Below is a small trained network, with its code and all its weights. Each question gives an input and a class and asks what happens when units are switched off, that is, made to give their printed mean instead of their output.

import numpy as np


def w(rows, s, z=0):
    codes = np.array(rows[::2]) - 128.0
    scale = np.full(codes.shape[1], s)
    scale[-1] = z or s
    return codes * scale


def norm(h):
    return h / np.sqrt((h * h).mean(-1, keepdims=True) + 1e-5)


def f(y):
    return np.maximum(y, 0)


def log_softmax(a):
    a = a - a.max(-1, keepdims=True)
    return a - np.log(np.exp(a).sum(-1, keepdims=True))


def net(x, mask):
    res = np.array(x, float).reshape(1, 3) / 4 @ E
    u = 0
    for l in range(2):
        y = f(norm(res) @ A[l][:, :-1].T + A[l][:, -1])
        res = res + np.where(mask[u : u + 10], y, B[l][:, -1]) @ B[l][:, :-1]
        u += 10
    return log_softmax(norm(res)[-1] @ U[:, :-1].T + U[:, -1])


A, B = {}, {}
E = w([
[120,112,36,147,169,167,142,55,115,72,163,194],'x0',
[90,42,95,77,189,83,127,95,137,161,114,78],'x1',
[6,149,174,210,164,162,79,131,165,161,87,130],'x2',
],0.012)
A[0] = w([
[168,133,125,98,72,152,101,103,134,166,140,132,135],'L0N1',
[131,170,29,165,180,169,99,132,70,67,89,254,2],'L0N2',
[90,185,207,163,139,148,126,136,128,107,147,210,95],'L0N3',
[58,126,171,161,61,156,92,100,133,170,123,135,145],'L0N4',
[129,105,139,129,223,140,110,135,184,106,144,95,104],'L0N5',
[232,172,147,124,124,141,120,138,152,110,153,165,122],'L0N6',
[104,151,169,70,146,116,92,190,81,86,123,111,104],'L0N7',
[146,147,109,154,94,139,160,129,111,90,153,94,72],'L0N8',
[182,170,242,146,139,136,121,186,91,104,82,77,13],'L0N9',
[117,93,121,88,166,113,149,91,120,115,161,115,117],'L0N10',
],0.0082,0.0039)
B[0] = w([
[152,114,176,165,176,79,213,173,137,120,90,159,182],'L0N1',
[148,102,229,121,76,100,172,110,237,195,210,120,254],'L0N2',
[42,141,2,150,87,159,104,116,31,158,41,58,223],'L0N3',
[235,126,172,105,224,43,182,195,121,30,124,172,223],'L0N4',
[102,173,63,137,78,151,163,136,73,170,96,74,179],'L0N5',
[77,96,7,142,64,109,99,133,34,95,49,79,239],'L0N6',
[155,115,168,163,151,150,215,120,127,170,128,103,176],'L0N7',
[139,168,157,124,253,174,113,125,107,173,89,116,171],'L0N8',
[168,129,192,117,99,134,172,74,217,219,200,137,227],'L0N9',
[126,115,117,167,37,134,126,136,89,148,78,116,202],'L0N10',
],0.009,0.0068)
A[1] = w([
[115,92,177,101,98,122,101,128,178,112,173,168,37],'L1N1',
[126,110,184,113,98,129,145,78,226,182,220,139,185],'L1N2',
[34,172,144,202,252,181,125,91,178,132,142,183,73],'L1N3',
[242,123,84,69,156,134,154,89,121,96,179,181,104],'L1N4',
[166,201,95,220,64,218,140,77,124,101,163,228,43],'L1N5',
[114,100,51,170,171,185,160,17,163,100,201,226,4],'L1N6',
[129,74,86,200,143,127,219,73,116,156,99,143,241],'L1N7',
[192,205,70,62,246,142,189,107,132,107,202,138,106],'L1N8',
[134,133,162,172,176,121,108,132,131,111,90,166,126],'L1N9',
[88,17,72,87,218,121,122,40,145,147,144,111,108],'L1N10',
],0.015,0.0031)
B[1] = w([
[86,127,117,155,120,117,99,168,100,105,95,91,137],'L1N1',
[115,160,149,116,143,122,83,92,199,127,186,144,198],'L1N2',
[235,58,123,86,143,114,129,155,85,16,154,157,179],'L1N3',
[178,86,145,127,181,134,121,152,112,36,147,158,185],'L1N4',
[99,146,94,147,113,139,187,126,78,228,46,80,193],'L1N5',
[182,152,251,80,107,60,150,161,204,212,150,73,185],'L1N6',
[74,132,114,137,167,147,73,110,151,92,152,152,251],'L1N7',
[62,125,105,134,103,136,54,115,145,101,141,145,145],'L1N8',
[150,90,59,100,95,145,120,73,121,96,181,141,149],'L1N9',
[117,188,103,176,76,158,187,137,77,204,61,106,190],'L1N10',
],0.013,0.02)
U = w([
[181,157,220,117,129,76,150,112,199,188,164,69,177],'0',
[220,68,105,128,168,107,140,152,54,6,116,125,158],'1',
[96,159,68,182,107,144,179,118,45,193,31,62,124],'2',
[25,139,91,155,163,132,25,76,168,65,165,143,166],'3',
[76,99,137,89,68,145,112,156,112,118,122,175,6],'4',
[78,121,162,76,94,139,88,140,81,125,112,186,2],'5',
[90,96,151,102,100,164,96,159,113,132,105,184,12],'6',
[88,116,148,48,85,144,83,135,103,132,81,211,7],'7',
],0.015,0.0059)

Each question gives the input, the list of numbers given to net, and the class t.
The units are the neurons (one row each of A and B). Each row of codes is followed by its name. A weight is (code - 128) times the scale printed after its matrix; where a second scale follows, it is the last column's (A, B and U).
mask holds one flag per neuron, layer by layer. A switched-off neuron (its flag False) gives its mean, the last column of its row in B, instead of its output. The means were averaged over made-up inputs and are rounded, as every weight is.
A unit's drop is (log p(t) with every unit on - log p(t) with that unit switched off) / (log p(t) with every unit on - log p(t) with every unit switched off).
The circuit of an input: a set's keep is (log p(t) with only the set's units on - log p(t) with every unit switched off) / (log p(t) with every unit on - log p(t) with every unit switched off). Starting from the 12 units with the biggest drops (on a tie, the unit counted first), units are removed one at a time, each time the one whose removal leaves the highest keep (on an exact tie, the one counted first), for as long as the keep stays at least 0.8.
circuit, biggest first: the units of the circuit, biggest drop first
most important unit: the unit with the biggest drop
k most important neurons: the k neurons with the biggest drops, biggest first
k most important neurons of layer l: the k neurons of layer l with the biggest drops, biggest first
input [-5,7,1], class 2: most important unit => L0N2
input [8,7,-1], class 0: 2 most important neurons => (L1N6; L0N6)
input [5,5,-5], class 0: 2 most important neurons of layer 0 => (L0N4; L0N6)
input [7,8,4], class 2: 3 most important neurons of layer 0 => (L0N9; L0N5; L0N10)
input [6,-6,4], class 0: 3 most important neurons => (L0N2; L1N6; L0N10)
input [-3,-3,-3], class 3: 3 most important neurons of layer 1 => (L1N6; L1N5; L1N10)
input [-6,-8,-6], class 2: 3 most important neurons of layer 1 => (L1N6; L1N3; L1N2)
input [5,-4,-5], class 0: 4 most important neurons => (L1N6; L0N2; L0N4; L0N3)
input [0,3,-4], class 1: 4 most important neurons => (L0N3; L0N2; L1N2; L1N5)
input [0,-6,7], class 1: 2 most important neurons => (L1N3; L0N4)
input [-6,7,-6], class 2: 3 most important neurons of layer 0 => (L0N2; L0N9; L0N4)
input [4,4,-1], class 0: 3 most important neurons of layer 1 => (L1N6; L1N5; L1N10)
input [3,8,7], class 2: 2 most important neurons of layer 1 => (L1N10; L1N4)
input [-7,0,-8], class 1: circuit, biggest first => (L1N6)
input [7,8,6], class 2: 3 most important neurons => (L1N10; L0N9; L0N5)
input [-4,7,7], class 1: 2 most important neurons => (L1N3; L0N6)
input [-4,3,-5], class 1: 2 most important neurons => (L0N2; L1N6)
input [3,0,-2], class 3: 2 most important neurons => (L0N2; L0N10)
input [-3,1,1], class 3: 2 most important neurons of layer 1 => (L1N6; L1N8)
input [-3,-7,5], class 2: most important unit => L0N3
input [0,1,0], class 3: 2 most important neurons => (L1N10; L1N5)
